Below are the code and all the weights of a small trained network. Each question names an input and a target symbol and asks about switching units off, where a switched-off unit gives its printed mean instead of its output.

import numpy as np


def w(rows, s, z=0):
    codes = np.array(rows[::2]) - 128.0
    scale = np.full(codes.shape[1], s)
    scale[-1] = z or s
    return codes * scale


def f(y):
    return y / 2 * (1 + np.tanh(0.7978845608 * (y + 0.044715 * y**3)))


def softmax(a):
    e = np.exp(a - a.max(-1, keepdims=True))
    return e / e.sum(-1, keepdims=True)


def log_softmax(a):
    a = a - a.max(-1, keepdims=True)
    return a - np.log(np.exp(a).sum(-1, keepdims=True))


def net(x, mask):
    ids = ['ΘΦΨΩαβγδζημξπστ'.index(c) for c in x.split()]
    T = len(ids)
    res = E[ids] + P[:T]
    r = res
    for j in range(3):
        rows = slice(3 * j, 3 * j + 3)
        q, k, v = (r @ M[0][rows].T for M in (Q, K, V))
        z = softmax(np.where(np.tri(T) > 0, q @ k.T / 3**0.5, -1e9)) @ v
        o = O[0][rows]
        res = res + np.where(mask[j], z, o[:, -1]) @ o[:, :-1]
    y = f(res @ A[0][:, :-1].T + A[0][:, -1])
    res = res + np.where(mask[3:7], y, B[0][:, -1]) @ B[0][:, :-1]
    return log_softmax(res[-1] @ U[:, :-1].T + U[:, -1])


Q, K, V, O, A, B = {}, {}, {}, {}, {}, {}
E = w([
[139,185,170],'Θ',
[101,51,165],'Φ',
[169,87,175],'Ψ',
[44,109,118],'Ω',
[227,114,174],'α',
[148,171,108],'β',
[204,213,108],'γ',
[144,121,139],'δ',
[150,114,129],'ζ',
[154,154,144],'η',
[250,169,140],'μ',
[195,119,162],'ξ',
[94,78,126],'π',
[151,79,160],'σ',
[180,142,147],'τ',
],0.014)
P = w([
[98,153,119],'0',
[155,28,29],'1',
[121,45,12],'2',
[92,196,149],'3',
[78,147,142],'4',
[120,76,47],'5',
[87,165,70],'6',
[169,56,144],'7',
[34,110,19],'8',
[155,183,187],'9',
[46,168,86],'10',
[154,66,58],'11',
[86,111,58],'12',
[130,166,135],'13',
],0.011)
Q[0] = w([
[124,138,165],'H1',
[128,137,179],'H1',
[105,164,157],'H1',
[231,177,86],'H2',
[111,154,251],'H2',
[175,103,149],'H2',
[184,190,116],'H3',
[90,162,184],'H3',
[126,149,178],'H3',
],0.015)
K[0] = w([
[144,51,129],'H1',
[181,8,206],'H1',
[138,64,86],'H1',
[123,88,189],'H2',
[135,68,2],'H2',
[151,186,149],'H2',
[147,129,48],'H3',
[172,64,64],'H3',
[145,99,112],'H3',
],0.012)
V[0] = w([
[70,172,24],'H1',
[94,200,101],'H1',
[171,134,145],'H1',
[47,82,254],'H2',
[152,149,195],'H2',
[100,156,55],'H2',
[32,66,146],'H3',
[91,213,133],'H3',
[112,150,98],'H3',
],0.014)
O[0] = w([
[226,124,216,228],'H1',
[254,169,131,122],'H1',
[98,148,67,71],'H1',
[64,20,192,141],'H2',
[22,149,66,45],'H2',
[227,87,93,180],'H2',
[81,101,219,255],'H3',
[201,155,127,87],'H3',
[183,121,165,138],'H3',
],0.0098,0.0043)
A[0] = w([
[66,255,195,226],'N1',
[115,47,49,175],'N2',
[132,152,58,255],'N3',
[229,12,178,119],'N4',
],0.0066,0.00086)
B[0] = w([
[245,24,2,135],'N1',
[188,159,86,140],'N2',
[151,181,182,133],'N3',
[95,222,152,252],'N4',
],0.0072,0.011)
U = w([
[197,90,71,140],'Θ',
[80,93,131,158],'Φ',
[69,134,76,204],'Ψ',
[173,112,170,161],'Ω',
[10,253,84,121],'α',
[211,127,95,138],'β',
[118,191,97,1],'γ',
[174,88,90,82],'δ',
[176,92,94,80],'ζ',
[169,123,80,123],'η',
[91,237,75,121],'μ',
[71,189,79,89],'ξ',
[112,153,126,59],'π',
[93,141,98,66],'σ',
[137,136,81,69],'τ',
],0.0084,0.0069)

Each question gives the input, a string of symbols that net reads in full, and the target symbol t.
The units are the heads (3 rows each of Q, K, V and O) and the neurons (one row each of A and B). Each row of codes is followed by its name. A weight is (code - 128) times the scale printed after its matrix; where a second scale follows, it is the last column's (O, A, B and U).
mask holds one flag per unit, heads first, then neurons. A switched-off unit (its flag False) gives its mean, the last column of its rows in O or B, instead of its output. The means were averaged over made-up inputs and are rounded, as every weight is.
A unit's drop is (log p(t) with every unit on - log p(t) with that unit switched off) / (log p(t) with every unit on - log p(t) with every unit switched off).
The circuit of an input: a set's keep is (log p(t) with only the set's units on - log p(t) with every unit switched off) / (log p(t) with every unit on - log p(t) with every unit switched off). Starting from all 7 units, units are removed one at a time, each time the one whose removal leaves the highest keep (on an exact tie, the one counted first), for as long as the keep stays at least 0.8.
units of the circuit, in order: the units of the circuit, biggest drop first
k most important neurons: the k neurons with the biggest drops, biggest first
which heads matter: for each layer, one digit per head in row order, 1 if its drop is at least 0.15 and else 0, layers parted by /
input Ω η α, target Ω: units of the circuit, in order => [H1, H3, N4]
input μ η Θ, target μ: most important neuron => [N3]
input μ β β, target μ: which heads matter => 011
input Ω Ω Ω Ψ Φ η Ω Φ Θ, target Ω: units of the circuit, in order => [H1, H2]
input Ψ α Ω Ψ τ Φ, target Ψ: units of the circuit, in order => [H2, H1]
input Φ Ψ Ψ, target Φ: units of the circuit, in order => [H2, H3]
input β Ω Θ Φ Φ Φ η Ω Ω η Ω, target Ω: units of the circuit, in order => [H1, H2]
input β Φ Ω, target β: which heads matter => 111
input Ω σ Φ, target Ω: units of the circuit, in order => [H1, H3]
input Φ Φ ξ π, target Φ: which heads matter => 101
input μ Ω Φ, target μ: which heads matter => 111
input Ψ Ω Φ σ Ω π Ψ Φ Ω Ψ, target Φ: which heads matter => 101
input β Ω γ Θ, target β: which heads matter => 010
input α Ω Ω, target α: units of the circuit, in order => [H2]
input Ψ Ω Ω ξ Φ Ω δ Ω π β, target Ω: units of the circuit, in order => [H2, H3]
input Ω ζ ζ Φ Ψ η Φ α μ Φ Φ Φ δ, target Φ: units of the circuit, in order => [H2, N4]
input Φ Ψ ξ, target Φ: units of the circuit, in order => [H2, H3]
input Ψ η Φ Ω Ω σ, target Ω: which heads matter => 101
input σ Φ Φ Φ, target Φ: units of the circuit, in order => [H1, H3, H2]
input α α Θ, target α: most important neuron => [N3]
input Ψ Ψ Φ τ Θ, target Φ: units of the circuit, in order => [H1, H3, N4, N1]
input Φ Ω σ, target Φ: which heads matter => 011
input Ω μ π, target Ω: units of the circuit, in order => [H1, H3]
input τ Ω η Φ Ω β Ω Ω Ω τ η, target Ω: which heads matter => 110
input Ω α Ω Ω Φ Ψ, target Ω: which heads matter => 101
